Below are the code and all the weights of a small trained network. Each question names an input and a class and asks about switching units off, where a switched-off unit gives its printed mean instead of its output.

import numpy as np


def w(rows, s, z=0):
    codes = np.array(rows[::2]) - 128.0
    scale = np.full(codes.shape[1], s)
    scale[-1] = z or s
    return codes * scale


def f(y):
    return np.maximum(y, 0)


def log_softmax(a):
    a = a - a.max(-1, keepdims=True)
    return a - np.log(np.exp(a).sum(-1, keepdims=True))


def net(x, mask):
    res = np.array(x, float).reshape(1, 3) / 4 @ E
    y = f(res @ A[0][:, :-1].T + A[0][:, -1])
    res = res + np.where(mask, y, B[0][:, -1]) @ B[0][:, :-1]
    return log_softmax(res[-1] @ U[:, :-1].T + U[:, -1])


A, B = {}, {}
E = w([
[191,132,77,148,95,10,117],'x0',
[46,70,73,123,172,88,155],'x1',
[142,38,163,76,79,103,99],'x2',
],0.013)
A[0] = w([
[163,146,86,110,93,45,153,34],'n1',
[89,87,75,124,167,80,145,66],'n2',
[167,89,86,221,109,95,171,15],'n3',
[79,96,77,107,140,112,177,116],'n4',
[139,72,108,112,89,114,149,253],'n5',
[114,200,112,183,133,94,186,250],'n6',
[171,145,192,151,114,166,92,212],'n7',
[182,167,142,118,103,119,114,7],'n8',
[117,95,119,136,99,172,197,166],'n9',
[61,93,89,137,154,94,150,12],'n10',
[142,44,158,62,84,80,93,159],'n11',
[110,159,10,161,211,103,182,230],'n12',
[167,135,96,145,124,58,119,62],'n13',
],0.012,0.0035)
B[0] = w([
[71,1,167,100,208,146,239,200],'n1',
[222,197,183,40,146,135,59,198],'n2',
[50,88,177,93,212,186,133,175],'n3',
[175,134,215,82,136,111,134,194],'n4',
[166,143,241,132,144,183,125,190],'n5',
[203,81,219,192,94,212,53,216],'n6',
[167,130,186,36,169,134,186,213],'n7',
[146,243,200,43,128,151,194,168],'n8',
[114,90,157,122,184,163,172,167],'n9',
[233,189,160,61,136,115,200,191],'n10',
[208,55,198,178,109,192,26,231],'n11',
[195,77,221,91,113,209,80,250],'n12',
[154,67,109,74,155,190,123,193],'n13',
],0.008,0.014)
U = w([
[68,74,135,68,200,199,194,246],'0',
[235,195,126,2,119,85,180,112],'1',
[180,111,143,195,95,186,62,177],'2',
[129,114,152,146,160,151,95,152],'3',
[49,128,62,145,157,108,39,2],'4',
[59,116,63,177,110,77,99,2],'5',
[60,95,41,178,76,96,80,2],'6',
],0.0092,0.0043)

Each question gives the input, the list of numbers given to net, and the class t.
The units are the neurons (one row each of A and B). Each row of codes is followed by its name. A weight is (code - 128) times the scale printed after its matrix; where a second scale follows, it is the last column's (A, B and U).
mask holds one flag per neuron, in row order. A switched-off neuron (its flag False) gives its mean, the last column of its row in B, instead of its output. The means were averaged over made-up inputs and are rounded, as every weight is.
A unit's drop is (log p(t) with every unit on - log p(t) with that unit switched off) / (log p(t) with every unit on - log p(t) with every unit switched off).
The circuit of an input: a set's keep is (log p(t) with only the set's units on - log p(t) with every unit switched off) / (log p(t) with every unit on - log p(t) with every unit switched off). Starting from the 12 units with the biggest drops (on a tie, the unit counted first), units are removed one at a time, each time the one whose removal leaves the highest keep (on an exact tie, the one counted first), for as long as the keep stays at least 0.8.
circuit, biggest first: the units of the circuit, biggest drop first
most important unit: the unit with the biggest drop
top k neurons: the k neurons with the biggest drops, biggest first
drop of u: that unit's drop, to one decimal
input [1,4,-2], class 1: most important unit : n11
input [-5,7,7], class 1: circuit, biggest first : n10; n2
input [-6,6,7], class 2: top 3 neurons : n11; n1; n7
input [7,2,7], class 0: top 4 neurons : n1; n3; n6; n13
input [-5,6,3], class 1: circuit, biggest first : n10; n1; n2
input [-7,1,-8], class 2: circuit, biggest first : n6; n1
input [2,6,6], class 1: top 4 neurons : n10; n2; n6; n4
input [-2,1,-2], class 3: top 4 neurons : n1; n11; n7; n13
input [4,0,5], class 2: top 2 neurons : n11; n7
input [3,1,3], class 3: top 3 neurons : n6; n12; n11
input [6,3,7], class 2: top 2 neurons : n11; n7
input [3,-4,6], class 2: top 2 neurons : n11; n10
input [8,-7,-8], class 0: circuit, biggest first : n1; n3
input [-3,1,3], class 3: most important unit : n1
input [3,8,7], class 1: top 4 neurons : n10; n2; n6; n4
input [3,-2,1], class 3: top 4 neurons : n10; n7; n9; n2
input [1,0,6], class 2: drop of n11 : 0.3
input [8,1,2], class 0: drop of n1 : 0.5
input [-6,-7,-6], class 1: drop of n3 : 0.4
input [-4,2,-8], class 2: most important unit : n6
